Below are the code and all the weights of a small trained network. Each question names an input and a class and asks about switching units off, where a switched-off unit gives its printed mean instead of its output.

import numpy as np


def w(rows, s, z=0):
    codes = np.array(rows[::2]) - 128.0
    scale = np.full(codes.shape[1], s)
    scale[-1] = z or s
    return codes * scale


def f(y):
    return np.maximum(y, 0)


def log_softmax(a):
    a = a - a.max(-1, keepdims=True)
    return a - np.log(np.exp(a).sum(-1, keepdims=True))


def net(x, mask):
    res = np.array(x, float).reshape(1, 8) / 4 @ E
    y = f(res @ A[0][:, :-1].T + A[0][:, -1])
    res = res + np.where(mask, y, B[0][:, -1]) @ B[0][:, :-1]
    return log_softmax(res[-1] @ U[:, :-1].T + U[:, -1])


A, B = {}, {}
E = w([
[216,166,71,174,35,240,46],'x0',
[115,190,242,107,50,192,222],'x1',
[126,128,127,129,130,129,128],'x2',
[126,127,128,129,126,127,122],'x3',
[222,249,61,224,203,109,243],'x4',
[254,61,144,18,180,169,159],'x5',
[64,9,105,226,173,249,197],'x6',
[125,130,131,133,131,130,126],'x7',
],0.005)
A[0] = w([
[83,106,162,85,197,53,197,120],'neuron 0',
[49,25,182,59,52,151,9,58],'neuron 1',
[63,107,171,92,192,57,201,101],'neuron 2',
[55,104,155,102,208,35,185,86],'neuron 3',
[173,199,142,76,91,50,77,61],'neuron 4',
[129,71,42,130,206,77,51,84],'neuron 5',
[66,92,180,97,195,33,204,42],'neuron 6',
[113,70,99,189,147,235,153,56],'neuron 7',
[104,160,225,101,90,188,235,173],'neuron 8',
[194,151,70,149,40,211,65,73],'neuron 9',
[165,215,141,81,80,55,64,45],'neuron 10',
[141,79,47,156,207,91,77,126],'neuron 11',
[237,95,155,39,209,144,181,215],'neuron 12',
[107,59,99,192,156,208,168,58],'neuron 13',
[48,158,139,175,120,72,135,169],'neuron 14',
[83,45,104,163,137,209,158,58],'neuron 15',
[199,218,63,224,193,108,232,71],'neuron 16',
[133,70,40,139,196,75,68,138],'neuron 17',
[2,228,116,241,68,60,100,253],'neuron 18',
[189,206,151,50,117,46,83,127],'neuron 19',
[110,155,246,109,76,192,229,140],'neuron 20',
[134,61,35,135,203,97,60,124],'neuron 21',
[192,150,65,152,37,225,67,75],'neuron 22',
[165,204,140,69,78,62,63,38],'neuron 23',
[200,215,64,197,198,111,236,81],'neuron 24',
[155,193,130,72,86,59,69,74],'neuron 25',
],0.0052,0.0045)
B[0] = w([
[174,160,171,173,144,182,61,177],'neuron 0',
[5,221,112,23,143,134,117,213],'neuron 1',
[181,177,186,170,142,166,63,174],'neuron 2',
[168,167,173,171,136,157,82,173],'neuron 3',
[87,76,156,168,179,101,188,165],'neuron 4',
[150,182,106,145,57,56,155,171],'neuron 5',
[166,189,196,175,163,167,69,166],'neuron 6',
[83,108,190,174,190,81,188,166],'neuron 7',
[169,148,85,140,44,57,137,202],'neuron 8',
[154,186,208,182,174,153,82,173],'neuron 9',
[94,88,155,155,175,104,180,166],'neuron 10',
[143,162,113,138,61,70,143,176],'neuron 11',
[165,29,49,97,116,207,104,211],'neuron 12',
[80,113,172,159,174,70,199,166],'neuron 13',
[174,61,86,127,118,192,93,181],'neuron 14',
[65,123,174,148,179,72,202,166],'neuron 15',
[34,184,113,30,145,155,103,201],'neuron 16',
[153,157,111,138,68,72,143,183],'neuron 17',
[181,2,40,105,129,213,118,254],'neuron 18',
[105,46,139,168,164,119,190,187],'neuron 19',
[168,164,81,151,49,51,146,196],'neuron 20',
[143,171,111,141,65,71,151,182],'neuron 21',
[156,183,216,187,171,149,79,176],'neuron 22',
[71,91,167,172,185,96,195,163],'neuron 23',
[27,193,109,35,135,157,94,199],'neuron 24',
[83,78,158,171,176,103,195,166],'neuron 25',
],0.0065,0.0075)
U = w([
[71,90,178,181,222,85,246,55],'0',
[29,210,118,9,142,146,83,72],'1',
[193,192,207,210,169,163,23,65],'2',
[148,110,112,127,111,136,127,254],'3',
[167,169,97,148,2,46,166,72],'4',
[172,21,58,105,131,203,101,94],'5',
[139,111,112,122,126,137,125,208],'6',
[142,112,115,122,128,136,127,181],'7',
],0.0095,0.0065)

Each question gives the input, the list of numbers given to net, and the class t.
The units are the neurons (one row each of A and B). Each row of codes is followed by its name. A weight is (code - 128) times the scale printed after its matrix; where a second scale follows, it is the last column's (A, B and U).
mask holds one flag per neuron, in row order. A switched-off neuron (its flag False) gives its mean, the last column of its row in B, instead of its output. The means were averaged over made-up inputs and are rounded, as every weight is.
A unit's drop is (log p(t) with every unit on - log p(t) with that unit switched off) / (log p(t) with every unit on - log p(t) with every unit switched off).
The circuit of an input: a set's keep is (log p(t) with only the set's units on - log p(t) with every unit switched off) / (log p(t) with every unit on - log p(t) with every unit switched off). Starting from the 12 units with the biggest drops (on a tie, the unit counted first), units are removed one at a time, each time the one whose removal leaves the highest keep (on an exact tie, the one counted first), for as long as the keep stays at least 0.8.
circuit, biggest first: the units of the circuit, biggest drop first
most important unit: the unit with the biggest drop
top k neurons: the k neurons with the biggest drops, biggest first
drop when u is switched off: that unit's drop, to one decimal
input [0,6,-7,-4,4,8,0,2], class 5: most important unit : neuron 12
input [6,6,-2,-8,8,-6,-1,5], class 1: top 2 neurons : neuron 16; neuron 24
input [1,7,-1,1,-4,-2,0,-3], class 4: circuit, biggest first : neuron 20; neuron 8
input [7,-5,-3,6,-3,-1,2,5], class 2: circuit, biggest first : neuron 22; neuron 9
input [1,-1,1,-2,8,3,-8,5], class 0: top 2 neurons : neuron 19; neuron 4
input [-7,-8,-7,2,-7,-5,-6,-4], class 4: top 4 neurons : neuron 5; neuron 17; neuron 21; neuron 11
input [0,-7,7,8,8,-1,-3,-8], class 1: top 2 neurons : neuron 16; neuron 24
input [6,2,-4,5,-4,-5,6,3], class 0: circuit, biggest first : neuron 7; neuron 15
input [6,8,2,-8,-4,-4,7,3], class 4: top 2 neurons : neuron 20; neuron 8
input [-4,-7,-2,-5,7,-8,-4,0], class 5: top 2 neurons : neuron 18; neuron 14
input [1,8,-4,6,1,8,6,5], class 4: top 3 neurons : neuron 20; neuron 8; neuron 18
input [-3,-1,-4,-2,1,-6,3,-2], class 5: circuit, biggest first : neuron 18; neuron 14
input [-2,-6,-6,-3,6,-4,-4,-4], class 1: top 2 neurons : neuron 16; neuron 24
input [2,-3,2,7,-4,-7,-2,1], class 5: circuit, biggest first : neuron 18
input [8,4,-4,-8,-1,-6,-5,0], class 2: top 3 neurons : neuron 22; neuron 9; neuron 12
input [5,0,4,0,-7,-6,1,1], class 1: top 2 neurons : neuron 1; neuron 12
input [-3,4,6,5,8,6,4,6], class 1: circuit, biggest first : neuron 24; neuron 16
input [-2,-8,-4,-7,-4,0,-6,2], class 4: drop when neuron 25 is switched off : -0.1
input [-5,-5,4,-3,-1,-7,4,0], class 5: drop when neuron 18 is switched off : 0.9
input [6,7,8,4,-6,-5,8,0], class 0: drop when neuron 11 is switched off : 0.0
